Read these off the table that follows. Counting starts at 1.
1) Read off the entry at row 3, column 3.
2) Read off the maximum.
3) Read off the entry directly below the smallest entry.
4) Read off the entry directly below 116.
5) Read off the entry just right of the largest entry.
6) Read off the entry just left of 117.
7) Read off the entry at row 1, column 3.
8) Read off the entry directly below 154.
[[142 151 119 119 106 117 152 114 134 112 123 102]
 [130 154 125 118 111 146 143 123 118 127 123 104]
 [116 103 137 136 149 127 105 141 123 146 141 153]
 [143 153 127 114 106 125 149 111 128 119 126 104]]
1) 137
2) 154
3) 104
4) 143
5) 125
6) 106
7) 119
8) 103

array([[148, 115, 114, 146, 114],
       [134, 125, 125, 134, 125],
       [134, 125, 124, 133, 125],
       [116, 158, 155, 118, 156],
       [148, 112, 111, 146, 112],
       [138, 130, 128, 138, 129],
       [143, 120, 119, 142, 120],
       [138, 128, 127, 137, 128],
       [130, 138, 136, 131, 137],
       [130, 139, 137, 130, 138],
       [137, 120, 120, 136, 120],
       [135, 131, 130, 135, 131],
       [152, 107, 107, 149, 107],
       [134, 133, 131, 134, 132],
       [139, 126, 125, 138, 126]])
Indices start at 1.
The entry directly above 149 -> 135
Give the entry in row 2 and column 1.
134
The bottom-left entry -> 139
Give the entry in row 1 and column 3.
114
Give the entry at row 1, column 1.
148
Give the top-right entry.
114
The entry just left of the centre entry -> 128
The entry just right of 152 is 107
The entry directly above the centre entry: 119
Give the entry just right of 155.
118
Give the maximum.
158
The entry directly above 142 -> 138
The bottom entry of the column that holds the largest entry is 126
Give the bottom-right entry.
126
The entry at row 1, column 2: 115
Give the entry at row 2, column 3.
125
The entry at row 3, column 1 is 134
The entry at row 3, column 3 -> 124
Give the entry directly below the largest entry.
112
Give the entry directly below the centre entry.
136
Give the entry at row 3, column 2.
125
Give the entry just right of the centre entry.
137
The entry just left of the largest entry: 116
The entry just right of 118: 156
The centre entry -> 127

[104 130 129 121 131 127 128 140 155 119 145]
Read off the entry just right of 128.
Answer: 140
The entry just right of the centre entry: 128
The centre entry: 127
Read off the median of all entries.
Answer: 129

Read these off the table that follows.
1) Find the fourth entry from the end, reading row by row.
2) Find the 1st entry in reading order.
3) Find the 1st entry on the diagonal from the top-right corner.
4) Find the bottom-left entry.
5) Find the last entry, reading row by row.
6) Find the entry directly above the largest entry.
7) Find the third entry on the diagonal from the top-right corner.
8) Find the third entry on the main diagonal.
127,145,129,129,135,127
128,128,127,127,128,128
129,104,127,127,114,128
129,117,126,126,129,128
132,129,128,126,130,125
126,146,129,129,133,125
127,123,128,129,143,129
1) 128
2) 127
3) 127
4) 127
5) 129
6) 129
7) 127
8) 127

A =
[[115 121 120 117 118 114 117 115 116 116 120 117 117 117 116]
 [128 128 129 101 131 117 126 120 114 113 133 117 135 116 122]
 [121 132 134 155 118 133 124 132 140 141 130 133 116 134 131]]
Counting starts at 1.
Find the entry at row 3, column 1.
121
Find the top-right entry.
116
Find the entry in row 1 and column 1.
115
Find the entry at row 3, column 2.
132
Find the entry just left of 140.
132
The entry directly above the smallest entry -> 117
The entry directly above 155 -> 101
Find the entry in the bottom-right corner.
131
Find the entry just left of the largest entry.
134
Find the entry at row 2, column 1.
128
The centre entry -> 120
Find the entry directly below the smallest entry.
155
The entry just right of the centre entry: 114

Questions about the grid below. Indices start at 1.
1) Read off the entry at row 3, column 1.
2) Read off the entry in row 1 and column 2.
3) Read off the entry in the bottom-left corner.
4) Read off the top-right entry.
5) Read off the entry directly above the largest entry.
6) Read off the entry in the bottom-right corner.
7) Read off the entry directly below 142.
8) Read off the entry at row 1, column 1.
[[131 129 138 141 128 133 109 132 141 131 125 118]
 [125 120 118 114 128 125 135 125 117 125 128 140]
 [127 128 128 133 126 129 123 121 133 122 121 137]
 [129 118 125 120 129 125 137 125 122 134 138 134]
 [129 129 132 134 128 131 114 131 135 127 123 123]
 [127 119 121 116 129 124 137 125 118 130 134 137]
 [131 109 125 124 127 124 140 111 126 134 142 150]
 [131 128 136 139 128 132 112 132 139 132 127 119]]
1) 127
2) 129
3) 131
4) 118
5) 137
6) 119
7) 127
8) 131
